Below is a small trained network, with its code and all its weights. Each question gives an input and a class and asks what happens when units are switched off, that is, made to give their printed mean instead of their output.

import numpy as np


def w(rows, s, z=0):
    codes = np.array(rows[::2]) - 128.0
    scale = np.full(codes.shape[1], s)
    scale[-1] = z or s
    return codes * scale


def f(y):
    return y / 2 * (1 + np.tanh(0.7978845608 * (y + 0.044715 * y**3)))


def log_softmax(a):
    a = a - a.max(-1, keepdims=True)
    return a - np.log(np.exp(a).sum(-1, keepdims=True))


def net(x, mask):
    res = np.array(x, float).reshape(1, 4) / 4 @ E
    y = f(res @ A[0][:, :-1].T + A[0][:, -1])
    res = res + np.where(mask, y, B[0][:, -1]) @ B[0][:, :-1]
    return log_softmax(res[-1] @ U[:, :-1].T + U[:, -1])


A, B = {}, {}
E = w([
[179,144,58,248,94,85,94],'x0',
[20,96,55,102,100,68,172],'x1',
[1,202,133,153,142,205,137],'x2',
[174,108,47,127,100,191,187],'x3',
],0.0096)
A[0] = w([
[201,162,142,131,152,169,82,117],'N1',
[85,140,187,123,114,82,89,104],'N2',
[174,152,119,131,64,186,254,101],'N3',
[186,63,78,76,140,119,114,100],'N4',
[189,89,139,99,83,50,184,99],'N5',
[49,181,115,92,129,154,110,90],'N6',
[128,182,102,205,34,74,39,133],'N7',
[122,116,120,13,116,164,113,77],'N8',
[204,143,168,108,215,195,66,190],'N9',
[101,206,119,139,131,163,153,61],'N10',
[175,120,82,237,141,109,83,102],'N11',
[131,105,99,163,100,97,113,111],'N12',
[99,164,193,137,181,67,95,109],'N13',
[106,198,153,155,105,232,162,57],'N14',
[121,104,164,54,153,174,153,79],'N15',
[161,146,207,104,124,170,193,150],'N16',
[70,178,133,146,128,176,115,93],'N17',
[178,164,155,137,168,163,102,158],'N18',
[165,34,132,108,118,96,129,83],'N19',
[147,207,56,214,125,83,84,63],'N20',
[177,148,131,138,179,208,101,185],'N21',
[83,180,87,66,57,58,157,92],'N22',
[181,137,33,89,130,253,202,76],'N23',
[201,139,145,150,166,172,94,107],'N24',
[59,180,112,146,207,193,151,83],'N25',
[167,136,143,24,168,102,142,58],'N26',
[156,101,204,65,121,108,204,64],'N27',
[88,153,139,124,191,50,52,119],'N28',
[114,65,78,101,132,52,160,144],'N29',
[87,155,172,118,143,96,64,126],'N30',
[138,112,94,128,122,168,194,5],'N31',
[116,149,242,169,217,65,63,137],'N32',
[110,136,143,40,117,148,115,93],'N33',
[211,104,115,45,74,110,95,88],'N34',
[22,92,73,111,102,61,159,138],'N35',
[83,215,107,145,71,204,136,56],'N36',
[91,117,170,45,195,152,178,120],'N37',
[84,88,70,71,114,42,174,160],'N38',
[58,156,151,179,108,179,160,83],'N39',
[159,68,120,81,120,106,97,76],'N40',
[126,151,102,195,38,104,77,133],'N41',
],0.0086,0.0018)
B[0] = w([
[86,170,100,84,115,171,92,188],'N1',
[171,67,34,116,114,119,163,166],'N2',
[198,76,2,40,98,98,177,199],'N3',
[137,147,155,107,151,97,92,188],'N4',
[115,112,171,198,216,80,26,202],'N5',
[130,157,137,155,157,159,108,203],'N6',
[126,143,156,106,174,122,195,230],'N7',
[149,212,139,96,171,124,186,173],'N8',
[39,167,130,56,79,184,89,210],'N9',
[150,118,156,233,194,89,63,177],'N10',
[110,164,163,132,169,141,200,231],'N11',
[83,172,187,130,153,126,164,169],'N12',
[176,92,49,48,112,57,142,176],'N13',
[167,120,125,109,190,82,83,206],'N14',
[119,148,166,136,209,100,200,178],'N15',
[83,139,117,119,106,137,158,170],'N16',
[165,103,159,162,190,117,64,194],'N17',
[86,176,95,65,108,227,100,176],'N18',
[152,107,171,172,199,106,66,183],'N19',
[117,210,117,112,180,145,187,229],'N20',
[79,137,73,38,84,194,89,189],'N21',
[70,142,66,65,114,128,97,199],'N22',
[211,40,41,107,95,63,118,237],'N23',
[94,175,135,69,137,175,96,189],'N24',
[137,97,149,158,198,82,112,220],'N25',
[130,132,177,177,206,108,166,164],'N26',
[98,185,151,158,199,106,157,168],'N27',
[203,52,48,35,119,60,131,180],'N28',
[57,163,165,106,137,146,80,203],'N29',
[169,46,90,101,124,76,170,169],'N30',
[141,109,44,95,157,106,133,160],'N31',
[163,80,95,71,92,96,134,209],'N32',
[111,196,148,182,162,125,209,164],'N33',
[141,145,176,173,200,118,78,195],'N34',
[79,131,120,80,69,147,64,254],'N35',
[186,139,134,222,161,102,74,215],'N36',
[131,119,161,139,176,170,170,204],'N37',
[59,182,93,76,80,214,92,229],'N38',
[158,133,141,166,203,89,68,204],'N39',
[154,166,191,167,166,87,91,164],'N40',
[118,202,135,89,174,170,224,207],'N41',
],0.0056,0.0091)
U = w([
[153,140,156,194,177,107,48,117],'0',
[69,162,117,92,103,184,86,87],'1',
[124,170,152,147,169,141,254,100],'2',
[199,71,80,94,117,98,159,119],'3',
[123,124,149,129,100,159,141,255],'4',
[162,79,175,211,64,141,171,15],'5',
],0.013,0.0057)

Each question gives the input, the list of numbers given to net, and the class t.
The units are the neurons (one row each of A and B). Each row of codes is followed by its name. A weight is (code - 128) times the scale printed after its matrix; where a second scale follows, it is the last column's (A, B and U).
mask holds one flag per neuron, in row order. A switched-off neuron (its flag False) gives its mean, the last column of its row in B, instead of its output. The means were averaged over made-up inputs and are rounded, as every weight is.
A unit's drop is (log p(t) with every unit on - log p(t) with that unit switched off) / (log p(t) with every unit on - log p(t) with every unit switched off).
The circuit of an input: a set's keep is (log p(t) with only the set's units on - log p(t) with every unit switched off) / (log p(t) with every unit on - log p(t) with every unit switched off). Starting from the 12 units with the biggest drops (on a tie, the unit counted first), units are removed one at a time, each time the one whose removal leaves the highest keep (on an exact tie, the one counted first), for as long as the keep stays at least 0.8.
units of the circuit, in order: the units of the circuit, biggest drop first
k most important neurons: the k neurons with the biggest drops, biggest first
drop of u: that unit's drop, to one decimal
input [-6,-1,0,-6], class 2: 2 most important neurons : [N23 N33]
input [-7,-7,-4,-3], class 1: units of the circuit, in order : [N9]
input [6,0,-4,-8], class 3: units of the circuit, in order : [N28 N32]
input [-1,5,7,-8], class 3: units of the circuit, in order : [N28 N13 N30]
input [-8,6,2,0], class 2: 3 most important neurons : [N15 N33 N37]
input [-1,-7,-8,4], class 0: 2 most important neurons : [N34 N5]
input [-2,-7,-3,-7], class 1: 2 most important neurons : [N9 N18]
input [0,2,-1,-3], class 4: 2 most important neurons : [N23 N3]
input [-1,7,-2,7], class 1: 2 most important neurons : [N38 N29]
input [-5,-5,-2,5], class 1: 2 most important neurons : [N9 N21]
input [-5,7,2,-8], class 3: 2 most important neurons : [N28 N30]
input [-1,2,0,1], class 4: drop of N12 : 0.0
input [6,7,8,-2], class 0: drop of N39 : 0.1
input [-8,-7,-6,4], class 2: units of the circuit, in order : [N27]
input [-2,-7,1,7], class 1: drop of N21 : 0.6
input [3,1,2,-2], class 4: drop of N26 : 0.2
